Here is a tiny trained network, its code and every weight. The questions are about switching its units off for an input and a class, where a switched-off unit gives its printed mean instead of its output.

import numpy as np


def w(rows, s, z=0):
    codes = np.array(rows[::2]) - 128.0
    scale = np.full(codes.shape[1], s)
    scale[-1] = z or s
    return codes * scale


def f(y):
    return np.maximum(y, 0)


def log_softmax(a):
    a = a - a.max(-1, keepdims=True)
    return a - np.log(np.exp(a).sum(-1, keepdims=True))


def net(x, mask):
    res = np.array(x, float).reshape(1, 8) / 4 @ E
    y = f(res @ A[0][:, :-1].T + A[0][:, -1])
    res = res + np.where(mask, y, B[0][:, -1]) @ B[0][:, :-1]
    return log_softmax(res[-1] @ U[:, :-1].T + U[:, -1])


A, B = {}, {}
E = w([
[254,231,95],'x0',
[128,124,128],'x1',
[78,179,33],'x2',
[127,129,129],'x3',
[99,221,212],'x4',
[131,125,129],'x5',
[129,128,128],'x6',
[126,127,127],'x7',
],0.008)
A[0] = w([
[94,153,100,84],'n0',
[199,68,199,91],'n1',
[165,97,168,100],'n2',
[118,150,93,95],'n3',
[164,143,120,73],'n4',
[151,113,163,196],'n5',
[195,49,116,119],'n6',
[150,108,68,107],'n7',
[99,62,172,117],'n8',
[115,161,177,98],'n9',
[166,162,106,61],'n10',
[191,130,142,101],'n11',
[38,110,144,56],'n12',
[97,138,71,174],'n13',
[91,173,79,67],'n14',
[154,179,101,95],'n15',
[153,191,161,99],'n16',
[160,137,134,101],'n17',
[170,42,81,93],'n18',
[194,135,117,151],'n19',
[149,176,78,149],'n20',
[69,120,150,79],'n21',
[79,195,146,163],'n22',
[125,154,222,119],'n23',
[83,201,214,98],'n24',
[138,125,145,255],'n25',
[127,168,159,94],'n26',
[103,161,164,104],'n27',
[3,155,45,80],'n28',
[112,89,197,109],'n29',
[185,68,200,54],'n30',
[193,171,110,61],'n31',
[152,165,98,76],'n32',
[225,160,129,162],'n33',
[171,152,117,70],'n34',
[99,163,47,105],'n35',
[81,176,75,86],'n36',
[191,121,84,157],'n37',
[110,113,198,113],'n38',
],0.014,0.011)
B[0] = w([
[184,85,167,141],'n0',
[188,174,201,175],'n1',
[182,163,195,150],'n2',
[169,105,199,141],'n3',
[128,25,158,139],'n4',
[119,254,153,196],'n5',
[152,154,40,186],'n6',
[155,125,93,168],'n7',
[80,87,131,194],'n8',
[166,103,72,155],'n9',
[128,50,152,147],'n10',
[117,84,145,159],'n11',
[131,9,134,178],'n12',
[129,224,156,203],'n13',
[214,100,199,149],'n14',
[107,58,133,163],'n15',
[113,75,80,170],'n16',
[123,109,132,142],'n17',
[177,146,75,189],'n18',
[70,87,132,188],'n19',
[83,125,159,191],'n20',
[130,25,116,160],'n21',
[136,164,47,197],'n22',
[139,126,74,185],'n23',
[180,114,79,193],'n24',
[20,230,102,252],'n25',
[126,106,97,148],'n26',
[190,99,62,153],'n27',
[141,107,177,214],'n28',
[141,127,152,176],'n29',
[185,111,189,160],'n30',
[124,33,139,166],'n31',
[129,58,157,148],'n32',
[72,108,151,223],'n33',
[115,14,135,146],'n34',
[204,191,186,179],'n35',
[205,157,195,162],'n36',
[87,124,102,196],'n37',
[126,119,101,171],'n38',
],0.007,0.011)
U = w([
[92,55,139,44],'0',
[103,170,109,254],'1',
[204,156,191,65],'2',
[186,132,8,50],'3',
[75,171,119,177],'4',
[75,169,114,163],'5',
[79,173,117,148],'6',
],0.013,0.0077)

Each question gives the input, the list of numbers given to net, and the class t.
The units are the neurons (one row each of A and B). Each row of codes is followed by its name. A weight is (code - 128) times the scale printed after its matrix; where a second scale follows, it is the last column's (A, B and U).
mask holds one flag per neuron, in row order. A switched-off neuron (its flag False) gives its mean, the last column of its row in B, instead of its output. The means were averaged over made-up inputs and are rounded, as every weight is.
A unit's drop is (log p(t) with every unit on - log p(t) with that unit switched off) / (log p(t) with every unit on - log p(t) with every unit switched off).
The circuit of an input: a set's keep is (log p(t) with only the set's units on - log p(t) with every unit switched off) / (log p(t) with every unit on - log p(t) with every unit switched off). Starting from the 12 units with the biggest drops (on a tie, the unit counted first), units are removed one at a time, each time the one whose removal leaves the highest keep (on an exact tie, the one counted first), for as long as the keep stays at least 0.8.
units of the circuit, in order: the units of the circuit, biggest drop first
most important unit: the unit with the biggest drop
k most important neurons: the k neurons with the biggest drops, biggest first
drop when u is switched off: that unit's drop, to one decimal
input [-4,8,-8,-4,0,-8,1,-6], class 2: units of the circuit, in order	[n1]
input [4,5,8,4,8,2,1,-2], class 2: units of the circuit, in order	[n36, n14]
input [-6,4,-8,-7,-4,-2,-4,3], class 2: 3 most important neurons	[n1, n30, n2]
input [1,-4,6,-3,8,3,-7,-4], class 3: units of the circuit, in order	[n22, n24, n27]
input [4,0,8,-5,8,-2,8,0], class 2: 2 most important neurons	[n36, n14]
input [-4,1,-7,1,-5,5,-2,1], class 2: 3 most important neurons	[n1, n30, n2]
input [-2,-3,-3,0,-8,-8,-8,-6], class 3: 2 most important neurons	[n6, n18]
input [3,5,-6,-6,7,-4,8,4], class 3: 2 most important neurons	[n24, n23]
input [-7,7,-5,6,-8,4,2,-6], class 3: 3 most important neurons	[n6, n18, n33]
input [-6,1,-6,-6,8,7,4,-6], class 3: 2 most important neurons	[n24, n23]
input [-5,3,4,4,-7,2,-3,-1], class 3: 2 most important neurons	[n18, n33]
input [6,2,7,1,0,-2,-1,0], class 2: drop when n16 is switched off	0.0
input [7,-6,-7,1,-5,2,-6,-7], class 0: drop when n4 is switched off	0.1
input [2,5,-1,-8,8,-8,-7,-7], class 3: most important unit	n24
input [-3,4,7,-1,-6,-7,7,2], class 2: drop when n35 is switched off	0.2
input [6,-3,-4,0,7,-7,-2,6], class 3: drop when n24 is switched off	0.4
